 55   90  104  125   82  110  160   94   83   93   67  109   76   29
103   54  109   92   90   79  126  151   94  105  134   97   40   31
106   74   58  101   72  151   87  106   58  126  140  164   76  141
102  116   50  197   95   85  112  126  143   63   87   75  131  125
 93  119  127  121  165  122  128  144  109  106  117  151   97  107
 38  121   82  152  156   99  132   68   83  102  124   79  101  115
 52   74  105  144  131   84   56   71  117  126   62  106  113   83
107  148  103   93   90   92   57   93   92   46   81   94   38  117
118   93   43   71  131   69   71   73  175   84  129  167  132   57
-> 167

203  138  104   72  105  132   81
213  107   99   22  118   79  104
159  119   98  164  101   92   90
199   90  115   48   92   84  124
  1   98  110  199  108   94  122
-> 108

57  35  43  16  49  36  60  60  23  28  41  35   4  49  36
57  30  27  10  43  33  47  55  18  50  32  46  25  63  35
17  57  29  39  26  87  47  53  31  61  19  45  88  77  47
92  44  56  74  55  18  32  42  79  44  82  67  30  25  45
19  44  43  15  38  44  62  49  20  26  19  11  12  48  42
90  36  58  55  62   3  42  43  65  35  76  53   5  23  42
-> 5

-12  -28  -19  -16    7   13  -15  -27  -24    6    9
-19  -11  -21  -22   -9   -8  -22  -17  -16   -5   -8
-19   -1   -3  -20  -16  -15  -18    6    5   -8  -18
-31    6  -18  -32  -15  -14  -32   -4   -4   -1  -19
-13    6   -5  -11  -17  -22  -11    3    1  -17  -19
-28   -2  -13  -30  -13   -7  -29   -3   -2    3  -15
-18  -13  -17  -20   -4    3  -20  -18  -15    5   -5
-23  -14  -17  -26   -8   -3  -25  -12  -11    1   -7
-14    6    6  -15  -32  -30  -12   16   15  -21  -32
-40   27   -6  -39  -35  -33  -38   22   20   -8  -42
-32   -4  -28  -31    8   13  -33  -22  -20   22    1
 16  -34    1   12    3    5   15  -20  -18  -14   10
-> -18

434  574  580  594  734  431  723  553  580  391  539  602  513  400
808  610  836  479  620  772  836  849  486  782  384  409  798  776
716  771  639  232  207  940  389  668  226  789  298  622  977  874
598  649  624  628  649  643  664  625  626  581  580  573  703  582
751  696  707  234  261  826  490  734  236  789  264  580  853  833
719  649  640  459  414  711  489  674  458  739  470  599  733  747
780  241  858  570  775  357  974  872  596  726  441  150  333  688
628  300  783  632  883  287  994  772  642  552  494  270  303  516
 94  656  214  701  711  361  366  176  645  121  771  841  486  225
-> 841

4000  4986  4169  4769  7913  5923  5978  5599  5473  5139  6194
6119  6399  5755  6058  2611  3971  5622  5411  5473  5514  5081
5133  4780  4803  4873  8811  4747  4634  5445  5473  5342  5808
4853  4669  4993  4872  8087  6125  5136  5455  5473  5338  5779
6647  5854  6194  5923  4035  4011  4666  5302  5473  5638  4886
5042  4471  5197  4842  8409  6313  4891  5415  5473  5381  5698
7522  4936  6803  5641  6747  3820  3013  5126  5473  5834  4626
6523  6092  6547  6150  2082  5260  5439  5311  5473  5659  4736
-> 5473
---
[[ 14   0  29   3   0]
 [ -5   0  14  47  10]
 [-31   5  32  37  12]] Out: 32

[[ 58 -59  59  41]
 [ 54 -46  55  12]
 [ 41 -38  39 -63]] Out: -38

[[-29  43   4  27  32 -22]
 [-39  52   9  -2  34   7]
 [ -7  29  40 -34  35   8]] Out: -34

[[ 31 -53   1   0  19  10   5]
 [ 13   0 -35  28   3  13  10]
 [ 45  -5  46   3 -21  25 -34]] Out: -21

[[ 36 -21 -22  33  34 -36]
 [ 21  12  -1  27  21  58]
 [-46  53  48 -48  38 -20]] Out: -48

[[ 38 -57  63  59]
 [-22  54 -27 -11]
 [ 30  66 -59 -53]] Out: 66

[[  1 -36  -3 -38  18]
 [ -7  -7 -10 -54 -15]
 [ -5  14  22  17 -48]] Out: 22

[[ -8 -47 -11 -17  16 -15]
 [  2 -33  23  12  36   9]
 [-26  10  11  39  14  22]] Out: 39
---
[[ 46  -1  -3  -3  27]
 [ 11   7  14  17 -17]] ans = 46

[[-60  55  39   3 -56  47   5]
 [-47  52 -59  50 -42 -48  62]] ans = -60

[[-15  -2   9  13]
 [-14 -22  51  36]] ans = -15

[[ 57 -42  62  22 -46]
 [ 41  40 -62  50  35]] ans = 57

[[-10  21  17  -2  10   7 -51]
 [-12  23  15  -8   8   7 -50]] ans = -10

[[-25 -45 -34 -34 -32  23 -49]
 [-17  35 -20 -21 -19 -18  36]] ans = -25
---
[[ 16   3   1   5  -8   3  -3]
 [-16  -3  -2 -11  -2   6  -2]
 [ -3   0  -8  -4 -16  -8 -17]
 [ -6   1   8  -7   0  -1  -3]
 [ -9  -2  -9   0   5  -6   3]
 [ 16   4  12   7   6 -13   2]
 [  1  -1  23  18  47 -20  29]
 [ 21   6  20  18  27 -22  15]
 [ -4   2  17  -8   7   8   3]] value 16

[[ 24 -17  33  39  31  17  31  15 -40]
 [-38 -29 -37 -35  37  38  44 -18 -31]
 [-52 -32 -32 -45   2  17  -4  19  51]
 [-43 -27 -40  15  12 -19  18 -45 -35]
 [-16  30 -48 -45 -38 -52 -42 -39 -21]
 [-52 -27 -39 -44  29  39  41 -24 -20]
 [-39  -9  34 -35 -23  -3  33  20  19]
 [-14   3  -7 -60 -20 -22 -33  17  53]
 [ 29  -8  22 -39 -37  30 -48  38  50]
 [-34  -4 -24  26  19 -27  19 -18 -22]] value 24

[[  0   0   6   0   1   0 -31   0 -31   1   1 -35   0]
 [-14 -14 -22 -15 -15 -18  -5 -15  -8  11 -14  -6 -15]
 [ 26  26  26  27  26  30 -36  29 -34  -6  27 -35  25]
 [ 40  40  25  40  41  36 -41  39 -41 -14  40 -42  39]
 [-28 -28 -26 -29 -28 -30  -9 -29 -11   9 -28  -9 -28]
 [  1   1  -2   2   0   1 -15   2 -15   0   1 -18   1]
 [-35 -35 -32 -34 -35 -33 -23 -31 -23  54 -34 -17 -37]
 [ 32  32  26  32  32  33 -41  33 -40  -9  32 -40  31]
 [ 45  45  43  45  46  47   1  45   3 -36  45  -3  46]
 [ 21  21  23  22  22  24 -38  23 -36  -5  22 -35  20]
 [ 46  46  26  45  46  40 -17  44 -18 -19  46 -19  46]
 [-31 -31 -28 -31 -31 -33 -15 -31 -17  29 -30 -16 -31]] value 0

[[ 23 -52 -27 -13 -36  14  20  20 -18  -5]
 [ 13 -30 -17  -6 -25   8  10  11 -10   0]
 [  8 -20 -13  -4 -19   5   6   6  -8   0]
 [ 17 -43 -22 -13 -28  11  19  19 -15  -5]
 [  3   0  13  10 -11  -5  -1  -3  15  13]
 [ 17 -44 -22 -13 -27  10  19  19 -17  -8]
 [ 14 -32 -18  -6 -27   8  11  12 -10   0]
 [ -9  11  -2  -7  10  -4  -4  -3  -5  -5]] value 23

[[-52  -1 -27  -9  39 -54   6]
 [ 18  11  20 -10 -65  -6 -47]
 [ 18  11  22 -10 -64  -5 -46]
 [ 18  11  23  -9 -63  -5 -46]
 [ 13 -31 -37 -15 -14  15   5]
 [-51  -1 -25  -9  39 -53   6]] value -52
